Facts:
(1018): Λ stebris
(1020): Λ drafal
(105): δ (462); Λ stebris
(1060): δ (1167); Λ stebris
(1068): δ (934); Λ drafal
(1075): Λ stebris
(1104): δ (959); Λ stebris
(1106): Λ stebris
(1126): Λ stebris
(1135): δ (1106); Λ nidor
(1138): δ (1018); Λ nidor
(1150): δ (1075); Λ stebris
(1167): Λ stebris
(1183): δ (934); Λ stebris
(1185): Λ stebris
(1194): δ (1106); Λ drafal
(1195): δ (83); Λ stebris
(1208): δ (2); Λ stebris
(1218): δ (470); Λ drafal
(1229): δ (727); Λ drafal
(1234): δ (334); Λ stebris
(1239): δ (575); Λ nidor
(124): δ (378); Λ nidor
(1252): Λ drafal
(1255): δ (1314); Λ stebris
(1271): δ (1208); Λ nidor
(1284): δ (745); Λ stebris
(1294): δ (1018); Λ stebris
(1303): δ (226); Λ stebris
(1314): Λ drafal
(1316): δ (547); Λ stebris
(1328): Λ drafal
(1341): δ (1167); Λ stebris
(1347): δ (681); Λ nidor
(1367): Λ stebris
(1374): δ (3); Λ nidor
(15): δ (164); Λ nidor
(164): Λ nidor
(165): δ (1106); Λ drafal
(17): δ (1367); Λ stebris
(190): δ (165); Λ nidor
(192): δ (580); Λ drafal
(2): Λ stebris
(206): δ (413); Λ stebris
(210): δ (334); Λ nidor
(226): δ (553); Λ drafal
(266): δ (413); Λ drafal
(3): δ (164); Λ stebris
(302): δ (17); Λ nidor
(328): δ (329); Λ stebris
(329): δ (887); Λ stebris
(334): Λ drafal
(342): δ (723); Λ drafal
(365): Λ stebris
(378): δ (1185); Λ drafal
(396): δ (1255); Λ stebris
(413): Λ stebris
(438): δ (856); Λ stebris
(441): δ (723); Λ nidor
(443): δ (547); Λ nidor
(446): δ (1018); Λ drafal
(458): Λ drafal
(462): Λ drafal
(470): δ (413); Λ stebris
(477): δ (1328); Λ drafal
(485): δ (553); Λ drafal
(490): δ (893); Λ drafal
(509): δ (1252); Λ nidor
(51): δ (887); Λ stebris
(511): δ (1185); Λ stebris
(516): δ (1060); Λ drafal
(535): Λ stebris
(54): δ (726); Λ drafal
(547): δ (708); Λ nidor
(553): Λ drafal
(56): δ (723); Λ stebris
(563): δ (968); Λ drafal
(565): δ (887); Λ stebris
(575): Λ stebris
(580): Λ nidor
(618): δ (1018); Λ drafal
(62): δ (887); Λ nidor
(643): δ (17); Λ stebris
(662): δ (1252); Λ drafal
(666): δ (885); Λ nidor
(67): δ (716); Λ stebris
(68): δ (365); Λ drafal
(681): Λ stebris
(691): δ (839); Λ stebris
(700): δ (446); Λ stebris
(708): Λ drafal
(716): δ (164); Λ stebris
(717): δ (1255); Λ nidor
(72): δ (1126); Λ nidor
(722): δ (553); Λ nidor
(723): δ (413); Λ drafal
(726): Λ stebris
(727): δ (1106); Λ drafal
(735): δ (1075); Λ drafal
(745): δ (535); Λ stebris
(749): δ (365); Λ stebris
(750): δ (1060); Λ stebris
(761): δ (1208); Λ drafal
(778): δ (1314); Λ drafal
(785): δ (547); Λ drafal
(791): δ (3); Λ stebris
(808): δ (226); Λ nidor
(81): δ (1020); Λ drafal
(824): δ (226); Λ drafal
(83): δ (580); Λ stebris
(839): δ (1328); Λ drafal
(856): δ (458); Λ drafal
(863): δ (1367); Λ nidor
(873): δ (745); Λ nidor
(885): δ (893); Λ stebris
(887): Λ stebris
(890): δ (716); Λ drafal
(893): Λ drafal
(918): δ (1208); Λ stebris
(919): δ (1367); Λ drafal
(926): δ (378); Λ stebris
(932): δ (1135); Λ stebris
(934): δ (1018); Λ drafal
(951): δ (458); Λ drafal
(959): δ (458); Λ nidor
(965): δ (54); Λ drafal
(968): Λ nidor
(980): δ (856); Λ drafal
(995): δ (893); Λ stebris

Known rows:
[-12 -25 -19   3 -49   5   3  -5  -8   2  41 -39  21  17 -15 -11   9   1
   6 -44  -9 -25  28   1  -7  14   1   6  11  -9 -15  10  31 -17]: (490)
[-20 -20 -39  -8 -35  -2   0  13 -35   8  50 -42  14   3 -21  10  -4  -9
  21 -50  25 -24  27  23  12  31  12  20   5  -1 -19  14  28 -20]: (485)
[ 15  -5  22  20  -2  -2 -53  13  52  46 -59  15  11  34  25 -16  18  -5
 -19  26  40  23 -45  27  18   2  -2  -2 -31  -2  12  16 -20   7]: (932)
[ -3   5  24  26   2  15  -2  -6  51  31 -28  26 -16   5   8  16   4  -8
 -13  20  22  16 -14  12  -1  -8  -3  -4  13  12  16 -35 -30 -15]: (511)
[  2   1  21  23  11  13  -3   0  44  26 -31  24 -20   0  13  11   2  -7
 -17  16  26  17 -11  17   4 -10  -2  -4  -2  12  13 -31 -26 -11]: (1234)
[ -7  -4  -2  12 -55  -5  -1 -21 -18 -16  53 -42  26  10 -17 -10  -1  15
  16 -27 -15 -28   7 -16 -11  19  13  -1  43 -13  -7  10  18 -17]: (378)
[ -2   9  24  26   3  14  -1  -8  49  27 -26  25 -16   2   8  17   1  -7
 -13  22  21  17 -15  11  -2  -8  -1  -4  16  13  16 -36 -30 -14]: (328)
[ 11  -4 -14 -62  36 -37  39  40 -44  10  -1  40 -16   2 -11  23  27 -44
  33  36 -47 -13  13 -31 -44  12 -31 -20 -45 -27  -6   1   3  58]: (441)
[-23  39 -11 -39  68  15 -16  25 -31 -17 -16  22   5 -30 -23  19  40  -7
  10   9 -52 -14  28 -14  22 -31 -63  -8  -7  -9 -17  61  -6  28]: (1374)
[-11  23  51  41  40  28 -29  15  34   9 -27  12 -35 -40   9   3  34   5
 -22   6  17  -2  13  33  34 -24 -40 -16 -10   2  10  -1 -36 -21]: (791)
[-20 -19 -15   7 -61   8   3 -14   3  10  45 -35  28  24 -23   0  14  -1
  13 -39 -17 -26  23  -7 -15  15  -2   3  33 -10 -11   5  24 -22]: (516)
[ 12  19  35  28  12   2  -4 -11  26   0 -22  17 -19 -12  18   2 -14  10
 -12  30  25  16 -28   5   5  -7  13  -8  17   9  19 -29 -33  -7]: (885)
[-16 -22 -17   6 -54   6   3  -9  -3   6  42 -38  24  20 -19  -6  12   0
  10 -41 -13 -25  26  -3 -11  16  -1   5  21 -10 -13   7  28 -20]: (778)
[ 11  24  38  30   7   1  -6 -16  28   1 -17  18 -18 -11  13   7 -13  11
  -9  34  23  15 -31   1   2  -5  14  -9  26   9  20 -31 -36  -8]: (329)
[ -5  -7  -4  10 -50  -7  -2 -17 -25 -21  51 -45  24   5 -13 -16  -3  16
  13 -28 -12 -27   9 -12  -7  18  15   0  31 -13  -8  12  22 -15]: (1314)
[ 15  -8  10  30  24  28  -7 -14  13  10 -46  -9 -46  52   1   1 -18 -14
 -63  56  48  45  41  -6   4   9  -9   4 -17  24  -4 -33 -27   7]: (1316)
[  2  -9  -5   8 -42  -9  -1 -12 -33 -28  50 -48  19  -1  -7 -22  -7  18
  11 -31  -8 -26  10 -10  -2  18  16   1  18 -14 -10  16  25 -11]: (54)
[-12  12 -13   6  29   2  -8  27   3  37 -13  20 -30 -19   1  47 -20 -23
   7   8  83  17 -12  54  36  18  18  22  -2  26   7 -26 -31 -16]: (1303)
[ 12  19  35  28  13   0  -6 -10  24   0 -21  17 -20 -14  18   2 -14  10
 -12  30  26  16 -29   7   6  -6  14  -8  13   8  19 -27 -33  -7]: (535)
[  3  34 -29 -52  43 -13  10   1 -43 -27 -11  27  18  -5 -13  16  -9  -1
  20  30 -43   4 -12 -40  -5 -14  -9   1  15  -3  -8  36  -2  43]: (580)
[  4  11 -40 -60  25 -14 -40  23 -12  19 -49  24  49  43  -8   0  23 -18
  14  29 -29  11 -30 -21   5  -6 -25   7 -27 -14 -14  80  10  56]: (190)

Rows:
No name comes twice in this set of rows, the named rows included.
[-13   2 -40  -9 -22 -19  -6  15 -70 -14  65 -50  10 -18 -19  13 -27   1
  33 -40  48 -28  11  28  28  44  35  25  15   0 -16  20  20 -16] | (226)
[-19  33 -21 -45  59  11  -8  21 -27 -12 -18  25   7 -19 -22  20  30 -10
  12  12 -50  -8  21 -18  13 -28 -51  -4  -4  -7 -15  53  -3  31] | (15)
[  0 -33 -19   0 -59 -11 -48  10   0  21  13 -49  51  50  -2 -38  27   3
   4 -34   6 -19  -7  10   8  25   1   8 -24 -24 -17  57  37   2] | (1229)
[-25  -5  11  20 -16  19 -25  12 -21 -15  44 -52   5 -25 -18 -20  43  14
   1 -54 -18 -45  51  18  25   0 -38  -9  -3 -21 -18  39  21 -27] | (890)
[  5   8 -53 -49  52  16   4  -3 -51 -17 -36   0  -8  63 -31  16 -12 -28
 -30  58 -22  32  56 -53  -9   3 -32  13 -12  13 -30  31   2  57] | (443)
[ -7  -3 -26  -3 -31 -15  -4   5 -56 -19  59 -49  13 -10 -14  -1 -18   7
  23 -37  25 -27  11  12  16  33  27  16  15  -6 -14  19  22 -14] | (553)
[-23  30 -76 -74  58 -10   5  37 -62  10  -3  30   9 -10 -32  62 -16 -35
  41  10  13   4   4   7  23  10  -5  30   1  14 -18  38  -2  32] | (808)
[ 20 -31  20   3 -43 -45  26  17 -54 -15  68 -40 -14  -6   1 -24  15  -7
  25 -14 -11 -44  19  -9 -36  46  10 -24 -30 -41  -3 -16  26   8] | (723)
[  7 -15 -12  11 -34  -1  -3 -18 -49 -34  42 -64   4  27 -14 -27 -15  13
 -13 -12   4 -12  39 -19  -2  28  12   5   8  -7 -19  15  25  -1] | (708)
[ 15 -13  39  20  10 -12  16  19  28  33 -18  28 -42  -5  19   9  14 -22
  -6  28  25   7  -6  17 -19  10  -5 -19 -33  -6  19 -51 -26   2] | (206)
[ 37  48 -56 -92  44  49  20  29  34 -16  -5  15  31 -39   4  15  -4 -22
  15  13 -38  18  -3 -37 -19 -12 -30   8 -28  17 -26   7  42  32] | (1271)
[ 35   5 -34 -32 -41  53  10  17  45 -13  55 -58  33 -34   9 -21  -1  -2
   4 -50  -3 -13  21  -5 -17  20  -6   8 -25   7 -29 -15  70 -22] | (761)
[-25 -14 -53 -15 -26  -7  -4  25 -51  13  58 -43  10  -4 -26  24 -13 -16
  30 -53  48 -26  27  38  26  43  20  30   5   4 -21  15  27 -22] | (824)
[  8 -48   8  -3 -47 -34  31  26 -33  13  60 -32 -14   8  -5 -15  31 -24
  23 -25 -11 -43  36   0 -42  44  -5 -19 -41 -37  -7 -21  32   3] | (342)

Now the same things, written a new way:
Known rows:
[ -4 -14 -17  11  27  24  -1  -3  32  -2 -18 -11   1  12  23  36   5  -8
  -9 -15  -7 -18   3  10  19  -8 -13  20   2   6   9 -13  -9]: (1294)
[ 20 -12  37 -12  23 -20  -6 -19  16   8  -9  -5   2 -10   9 -17  16   7
  26  -4 -19 -10  21 -34   8  20  -5 -15  -4   3  52  11 -14]: (446)
[ 13 -13  29 -18  15 -23   5 -19  22  16  -3  -1   3   2  -2 -14  13   2
  14 -10 -10 -21  29 -16  10  16   9 -15  -5   7  51  14 -15]: (618)
[  5  -2  20 -14  -7 -27   8 -12  -4   5  14  -4  -2   4 -11 -23   8  -2
  10  -3   0 -12  19 -10  -2  21  20 -17  -7   5  29  13  -5]: (81)
[  7  -2  22 -24 -18 -28   7 -45   5  -4  15  -3   1  13 -10 -18   1 -17
   6  -7  -3   1  23  -8   2  15   9 -18   3   2  29  32  23]: (1194)
[-14 -19 -33  14  27  15  -2  17  25 -15  11 -45  27  28  -3  -2 -23 -24
   3  17   5  -9 -19  31  27   7 -10  31   9   9 -18  -8  -9]: (918)
[ -2  15   5 -10  -3  -6   1  21  17  40  -4  45  26 -28 -21 -11 -12  14
 -21  14  -5   8 -10   8 -17 -52   6  -4   1  -8 -16  20   4]: (15)
[ -5  36 -10 -20  14   4   3  -6  11  38 -20  33  11 -24 -35 -20 -18  56
  -6  11  17   7  25   4  -9 -19   6 -12   9  15 -59  -6  21]: (808)
[  4   6   1 -14  -3  -2  -2  12   5  41 -15  38   9 -13 -27 -15 -15  21
 -13   9  12  24   0  21  -8 -32  -3  -4   8  -6  -8   9   0]: (210)
[  5   4  -9   1 -11  -4  -3  13  -1  43 -20  45   2 -12 -30 -19  -7  21
 -13   9  12  28  -2  32  -8 -27   9  -1   0 -10  -2   9   0]: (124)
[-21 -20 -42 -24   1  20  14   9 -22 -22   6 -48  -4  28  15  37   7  26
 -26 -13   9  -2  -5  -9   3 -25 -12  20   1  -2  -7   9 -22]: (1316)
[ -2  24  -6 -18   8   2   0   2   8  40 -18  35  10 -20 -30 -18 -17  42
  -9  10  15  14  15  11  -8 -24   3  -8   9   6 -38   1  12]: (722)
[-11  -2 -27  18   4  19   2   5   4 -14  -3 -12  -4  14  13  27   1 -11
 -12  -9   2  -8  -8  17   7  -3  -1  19  -1   2 -12 -14   0]: (1195)
[  7  -3  -6  17  -4  11   7  21   1 -14  17  -6 -17  19  31   5   3 -11
 -23 -18   2 -15   6  30   4 -18 -36  26   8  27 -23 -45   2]: (438)
[ -3 -12 -10   4  -5  35  -2  14   2 -23  -2   5  -5   8  18  41  -1 -16
  10   0   3  -7 -28  -7  11  10 -19  -4  -2  -5 -33 -19  -1]: (413)
[-15  20  -2  18  14  20 -13   6 -13 -22  -5 -27 -11  -6  24  38 -13 -21
  -9  -7   6   5 -17  -2  -5   5  -2  19  16 -11  -7 -25  -7]: (1367)
[ -6  -1 -19  23   7  22  -7   5  -5 -25  -5 -17  -4   3  21  24   2  -9
  -1  -2  -5   2 -16   0   4   0 -12  17   0  -3 -18 -16   3]: (681)
[ 10   0  26  -7  -5 -24  -1 -11 -15  -6  11  -8  -4  -7  -4 -26  10   2
  21   4  -8   0  10 -26  -6  25  10 -17  -7  -1  25  12  -2]: (462)
[ -6  -2 -20  23   6  22  -7   6  -5 -24  -4 -17  -5   3  21  24   2  -8
  -2  -2  -4   2 -16   1   4   0 -11  18   0  -2 -17 -16   3]: (365)
[  3  18  12  -2  -1  -3  -8  21   6  30  -7  40  25 -39 -13 -16 -10  18
 -10  21 -11  21 -21  -9 -21 -49  -4  -6   1 -15 -19  18   7]: (164)
[ 22   0  39  -5 -11 -30   2   1 -19  -6  23  -4 -13  -4   8 -42  11   2
  14  -1  -7  -3  18 -17  -9  15 -14 -12  -1  15  18 -11  -1]: (458)

Rows:
No name comes twice in this set of rows, the named rows included.
[ 17  -2  33 -13 -13 -33  11   0  -8   4  26   1 -12   7   0 -38  10  -1
   3  -9  -1 -15  28  -1  -5  12  -3 -12  -2  20  23  -7  -4] | (951)
[ 10  -3  16   9 -13 -26  -2 -10 -21  -3   5   0 -11  -6  -9 -30  17   1
  20   5  -7   4   8 -14  -7  30  21 -15 -14  -5  33  12  -1] | (378)
[ -6 -21 -13 -13 -15  40  10  18  17 -12   1  20  -4  23   8  53  -4 -24
   4  -7  15 -24 -23   7  17  11 -12 -14  -3   0 -35 -18  -8] | (56)
[ -7  -9 -25  21  19  20  -9  12   5 -25   2 -36  12  11  13   8 -11 -14
   7  13  -3   3 -24   8  14   7 -17  24   6   1 -21 -13  -1] | (2)
[  8   7   4 -27 -16  -3  -4 -28  16  29 -13  38  13  -3 -23  -9 -22   3
 -17   4   8  41   5  23  -1 -40 -16  -6  19  -8  -9  32  34] | (190)
[ -1  15  13 -17   3 -24  11 -23   1   4  10  -6  -1  -2 -17 -26   6  18
  14  -2   3 -22  34 -19  -4  29  25 -21  -6  17  -1   4   8] | (485)
[  2 -11 -11  18  29  26 -11  -2  20 -12 -21 -15   0   1  31  31   7  -4
   2  -9 -14  -6  -7  -7  15  -5 -24  19   3   1   5 -16  -6] | (1018)
[ 10  -1  20   2 -10 -25  -2 -11 -19  -4   8  -4  -8  -6  -7 -29  14   1
  21   3  -7   2   8 -19  -6  28  16 -16 -11  -3  29  12  -2] | (1314)
[-25  29   3   8  15  16  -6   6  -5 -12  -2 -28 -13   0  18  50 -24 -31
 -24 -19  18  -7  -6  14  -6   4  15  21  23 -10   2 -28 -15] | (643)
[ -9 -17 -29  21  30  18 -12  19  13 -25   8 -51  26  17   5  -6 -21 -21
  14  25  -1   3 -30  16  24  13 -20  30  10   3 -23 -10  -5] | (1208)
[ 20 -14  38 -13  27 -19  -6 -21  20  10 -12  -5   3 -10  10 -15  17   7
  26  -5 -20 -10  23 -36  10  19  -6 -15  -4   3  55  11 -15] | (934)
[ -8  -4 -23   3  -9  19   2 -37  18 -25   1 -13   2  25  16  34  -8 -31
 -17 -14  -1   6  -1  19  13 -11 -15  17  11   1 -14   9  35] | (932)
[ 12   9   9 -20 -14  -1 -14 -28   5  18 -15  33  12 -13 -15 -13 -20   6
  -7  12   2  54  -5   7  -5 -36 -27  -6  19 -14 -14  30  38] | (1135)

